Below is a small trained network, with its code and all its weights. Each question gives an input and a class and asks what happens when units are switched off, that is, made to give their printed mean instead of their output.

import numpy as np


def w(rows, s, z=0):
    codes = np.array(rows[::2]) - 128.0
    scale = np.full(codes.shape[1], s)
    scale[-1] = z or s
    return codes * scale


def f(y):
    return np.maximum(y, 0)


def log_softmax(a):
    a = a - a.max(-1, keepdims=True)
    return a - np.log(np.exp(a).sum(-1, keepdims=True))


def net(x, mask):
    res = np.array(x, float).reshape(1, 7) / 4 @ E
    y = f(res @ A[0][:, :-1].T + A[0][:, -1])
    res = res + np.where(mask, y, B[0][:, -1]) @ B[0][:, :-1]
    return log_softmax(res[-1] @ U[:, :-1].T + U[:, -1])


A, B = {}, {}
E = w([
[138,130,130,139,138],'x0',
[136,124,127,125,136],'x1',
[162,6,233,244,21],'x2',
[250,25,151,40,249],'x3',
[126,131,126,124,130],'x4',
[12,8,18,231,254],'x5',
[122,125,129,132,135],'x6',
],0.005)
A[0] = w([
[12,204,121,221,15,79],'neuron 1',
[109,249,3,18,227,69],'neuron 2',
[55,37,74,200,181,3],'neuron 3',
[58,95,48,150,213,23],'neuron 4',
[218,32,203,158,183,115],'neuron 5',
[22,210,101,221,29,71],'neuron 6',
[47,32,66,207,193,12],'neuron 7',
],0.0054,0.0034)
B[0] = w([
[209,51,28,11,215,242],'neuron 1',
[189,73,17,253,10,253],'neuron 2',
[221,241,228,59,23,217],'neuron 3',
[200,225,212,86,21,206],'neuron 4',
[174,61,7,93,171,209],'neuron 5',
[198,67,33,13,220,232],'neuron 6',
[220,237,220,38,30,234],'neuron 7',
],0.0052,0.005)
U = w([
[185,51,30,235,26,176],'0',
[207,236,243,34,16,23],'1',
[119,111,113,115,189,250],'2',
[99,97,130,113,168,240],'3',
[149,32,27,15,248,23],'4',
[89,128,131,142,172,236],'5',
[86,140,148,148,185,210],'6',
[2,173,241,254,250,3],'7',
],0.0052,0.0051)

Each question gives the input, the list of numbers given to net, and the class t.
The units are the neurons (one row each of A and B). Each row of codes is followed by its name. A weight is (code - 128) times the scale printed after its matrix; where a second scale follows, it is the last column's (A, B and U).
mask holds one flag per neuron, in row order. A switched-off neuron (its flag False) gives its mean, the last column of its row in B, instead of its output. The means were averaged over made-up inputs and are rounded, as every weight is.
A unit's drop is (log p(t) with every unit on - log p(t) with that unit switched off) / (log p(t) with every unit on - log p(t) with every unit switched off).
The circuit of an input: a set's keep is (log p(t) with only the set's units on - log p(t) with every unit switched off) / (log p(t) with every unit on - log p(t) with every unit switched off). Starting from all 7 units, units are removed one at a time, each time the one whose removal leaves the highest keep (on an exact tie, the one counted first), for as long as the keep stays at least 0.8.
circuit, biggest first: the units of the circuit, biggest drop first
unit that matters most: the unit with the biggest drop
top k neurons: the k neurons with the biggest drops, biggest first
drop when u is switched off: that unit's drop, to one decimal
input [6,-1,7,-8,4,3,0], class 4: circuit, biggest first : neuron 1; neuron 6
input [1,7,-7,-7,-2,3,-3], class 0: top 2 neurons : neuron 2; neuron 4
input [2,-7,-2,-4,1,-5,-4], class 2: circuit, biggest first : neuron 7; neuron 3; neuron 4
input [3,8,0,2,4,8,-4], class 1: top 3 neurons : neuron 7; neuron 3; neuron 4
input [4,-4,-8,-2,8,-8,4], class 0: circuit, biggest first : neuron 2; neuron 7
input [-5,-6,-7,1,-7,8,5], class 1: top 2 neurons : neuron 4; neuron 7
input [-6,-6,3,-8,-6,-6,-8], class 4: circuit, biggest first : neuron 1; neuron 6
input [1,-2,-3,-5,2,6,-3], class 1: drop when neuron 3 is switched off : 0.3
input [-7,8,-8,4,2,5,4], class 0: drop when neuron 1 is switched off : 0.0
input [-4,2,-7,6,1,-3,-2], class 0: drop when neuron 2 is switched off : 0.8
input [5,6,-7,5,2,-4,-6], class 0: unit that matters most : neuron 2
